Each row is followed by its class. Each block has new classes.
[ 1.07 -1.67  2.67  0.18 -1.15  2.02 -1.36 -2.44  0.66 -0.32 -0.23 -1.60
 -0.53 -1.07  0.49  2.03 -0.11 -0.63 -0.49]
Jf
[-0.40 -2.23  2.77  2.99  1.78  1.82  3.11  0.35 -0.39 -0.03 -2.56 -4.78
  0.67 -2.10 -2.00 -6.62 -3.44  0.14  2.38]
Tj
[ 3.10 -2.67  3.00 -0.58 -1.43  3.32 -3.25 -4.16  0.67 -0.95 -0.64 -2.55
 -0.76 -0.91  1.38  1.51 -3.23 -1.12  0.76]
GQ
[ 1.95 -1.83  5.25 -0.99 -1.51  2.50 -1.24 -3.56 -0.37 -0.05  0.34 -3.80
 -0.26 -0.86  0.56  2.62  0.30 -0.44  2.73]
RG
[ 1.32 -2.91  6.08  0.52  1.62  2.56  0.90 -1.97  1.10 -0.25 -0.58 -7.19
 -0.61 -2.27 -0.49 -0.54 -0.93  0.16  4.23]
Tj
[ 2.55 -2.52  6.57 -1.43  0.82  1.99 -0.51 -1.89  1.36 -0.02 -0.27 -5.75
 -1.18 -1.42  0.82  3.76  0.65 -0.24  3.88]
Tj
[ 1.52 -2.39  5.76 -0.78  0.24  1.91 -0.38 -2.32  0.47 -0.13 -0.20 -5.17
 -0.52 -1.32  0.80  3.18  0.95 -0.55  2.38]
Th
[ 1.19 -1.35  2.28 -0.29 -0.98  1.18 -1.52 -2.24  0.68 -0.63 -0.18 -1.11
 -0.97 -0.84  1.64  2.52  1.35 -0.95 -0.52]
MM
[ 2.03 -2.23  4.83 -0.81 -1.79  2.62 -1.26 -2.25  1.47 -0.76  0.56 -3.76
  0.04 -1.05  0.75  2.62  1.20 -0.48  2.06]
RG
[ 0.47 -2.67  4.91  0.90  0.81  2.87  0.86 -1.40  0.20  0.01 -1.51 -5.34
 -0.16 -1.61 -0.25 -1.10 -1.38  0.17  2.31]
Tj
[ 2.44 -1.84  6.03 -0.45 -4.77  4.16 -1.81 -3.23  1.51 -0.08  0.27 -3.05
  0.38 -0.85  1.40  2.78  0.72 -1.15  2.75]
RG
[ 0.75 -1.30  4.19  1.01  0.24  2.77  0.22 -2.73  0.45 -0.28 -1.53 -3.93
 -0.12 -1.32  0.24  0.01 -1.27 -0.13  1.79]
Tj
[ 0.43 -1.49  2.29  0.81 -1.38  0.94  0.04 -1.60  0.09 -0.57 -0.95 -1.25
 -0.20 -0.73  0.25  0.10 -0.83 -1.17 -0.10]
Tj
[ 1.71 -1.33  3.78 -0.12 -1.13  2.29 -0.62 -2.11  0.62  0.04 -0.33 -2.20
 -0.44 -0.84  0.58  1.68 -0.18 -0.69  1.36]
RG
[ 1.38 -1.23  3.70  0.38 -0.91  2.36 -0.90 -1.67  0.74 -0.03 -0.62 -2.27
 -0.71 -0.35  0.53  1.63  0.06 -0.51  0.15]
HJ
[ 2.24 -2.54  7.33 -0.27 -1.42  3.17 -1.66 -3.36  1.91  0.19 -1.18 -4.55
 -0.20 -1.43  1.70  4.95  0.76 -1.50  1.89]
SC
[ 2.08 -1.96  5.00 -0.20 -2.23  3.19 -1.24 -2.34  1.21 -0.12 -0.20 -2.75
 -0.31 -0.78  1.21  1.99 -0.05 -0.03  1.86]
RG
[ 3.21 -4.11  5.93 -2.27 -0.10  4.14 -2.68 -5.46  1.38 -0.88 -0.17 -6.53
 -2.89 -1.44  0.01  3.12 -3.72 -0.71  4.27]
GQ
[ 2.17 -2.10  5.07 -0.05 -0.56  3.64 -0.94 -2.76  0.39  0.47 -0.82 -3.33
 -0.61 -0.93  0.60  2.83  0.18 -0.50  1.37]
LT
[ 1.70 -2.33  4.64  0.28 -0.64  2.63 -0.67 -2.53  0.39 -0.41 -1.10 -4.25
 -0.61 -1.43  0.71  0.89 -0.88 -1.04  2.06]
Tj
[ 1.95 -3.02  5.01 -0.81 -1.88  3.37 -1.65 -2.51  0.42  0.32 -0.30 -1.68
 -0.31 -0.70  2.71  4.78  1.63 -1.08  2.35]
Sm
[ 0.50  0.33  2.36  1.73 -1.44  2.41 -0.89 -2.42  1.07  0.37 -1.71  0.40
 -0.24 -1.02  0.04  1.31 -1.56 -0.78 -2.66]
HJ
[ 0.69 -2.00  2.77  0.74 -0.02  2.31  0.27 -1.74  0.55  0.17 -1.19 -2.86
 -0.03 -0.98  0.54  0.00 -0.63 -1.11  0.58]
Tj
[ 1.10 -2.44  4.65  0.87  0.45  2.69  0.10 -1.84  0.20  0.29 -1.71 -5.13
 -0.56 -1.39 -0.38 -1.00 -1.14 -0.19  2.91]
Tj
[ 2.08 -2.23  4.29 -0.26 -1.34  3.03 -1.38 -2.39  0.71 -1.11 -0.61 -1.60
 -0.40  0.19  1.61  3.07  0.37 -2.58  0.92]
Sm
[ 0.36 -0.84  1.18  0.89 -1.58  1.96 -0.83 -1.48  0.34  0.62 -0.54  0.89
  0.06  0.10  1.40  1.27 -0.01 -0.58 -0.52]
Sm
[ 2.76 -2.64  6.79 -0.79 -1.03  3.20 -1.59 -3.56  1.03 -0.30 -0.24 -4.99
 -1.44  0.57  0.91  4.41  0.48 -0.86  2.79]
Sm
[ 3.95 -2.29  8.16 -0.72 -0.53  4.88 -0.26 -4.24  0.51  0.71 -0.99 -6.30
 -1.23 -1.18  0.67  3.41 -0.47 -0.44  3.30]
LT
[ 1.11 -1.78  3.07 -0.51 -1.08  1.71 -0.86 -1.76  0.78 -0.16 -0.36 -1.87
 -0.38 -0.53  0.27  2.52 -0.49 -0.39  0.38]
Jf
[ 0.48  0.17  2.37 -0.96 -1.15 -0.17 -2.76 -2.16  0.59 -1.39  0.53 -0.09
 -1.86 -0.63  3.01  5.53  3.15 -1.24 -2.23]
MM
[ 2.71 -2.86  4.49 -0.66 -0.63  5.40 -1.89 -3.86  0.42 -0.31 -0.79 -4.17
 -1.16 -1.10  0.67  2.23 -1.49 -0.96  1.63]
GQ
[ 1.42 -1.44  5.45 -0.11 -1.57  2.24 -0.20 -2.27  1.36  0.17 -0.71 -2.66
 -0.01 -0.75  1.25  3.97  1.37 -0.99 -0.56]
SC
[ 2.82 -2.33  6.60 -2.54 -2.15  1.20 -3.22 -5.53  1.45 -1.16  0.61 -6.74
 -2.51 -0.78  1.62  7.07  0.74 -0.83  0.65]
Jf

Each row is followed by its class. Each block has new classes.
[-1.96  0.27 -2.39  2.40  0.65  0.42 -0.35 -0.59 -0.53  1.06  1.62 -1.59
  2.75  0.23 -0.97 -0.39 -0.77  0.05 -0.29]
(75)
[ 0.63  0.96  0.89  0.22 -0.16  2.06  0.03  0.05 -0.60 -0.62  0.04  0.25
  0.25 -0.02  0.27 -0.73 -0.11  0.83  0.56]
(80)
[-1.48 -0.48 -2.45 -1.03  0.40 -0.74 -1.31 -1.32  0.10 -1.06  0.08  0.20
  0.49 -2.03  1.39  0.04 -0.37 -2.44 -1.75]
(82)
[-0.20  1.99 -0.24 -0.48 -0.65  2.47 -0.38 -0.27 -3.54 -2.84  1.73  1.55
  1.45  1.03  0.74 -0.86 -1.44 -2.36  0.24]
(75)
[-0.01 -1.40  0.01 -0.16  1.12 -0.74  0.12 -0.59  2.12  0.71 -1.12 -0.53
 -1.29 -2.23  0.45  0.58  0.47  0.89 -0.89]
(82)
[ 1.04  0.20  0.99  0.94 -0.94 -0.94  0.90  0.90  1.17  1.49 -0.34 -0.12
 -0.31  1.34 -0.61  1.01  0.47  1.72  1.15]
(82)
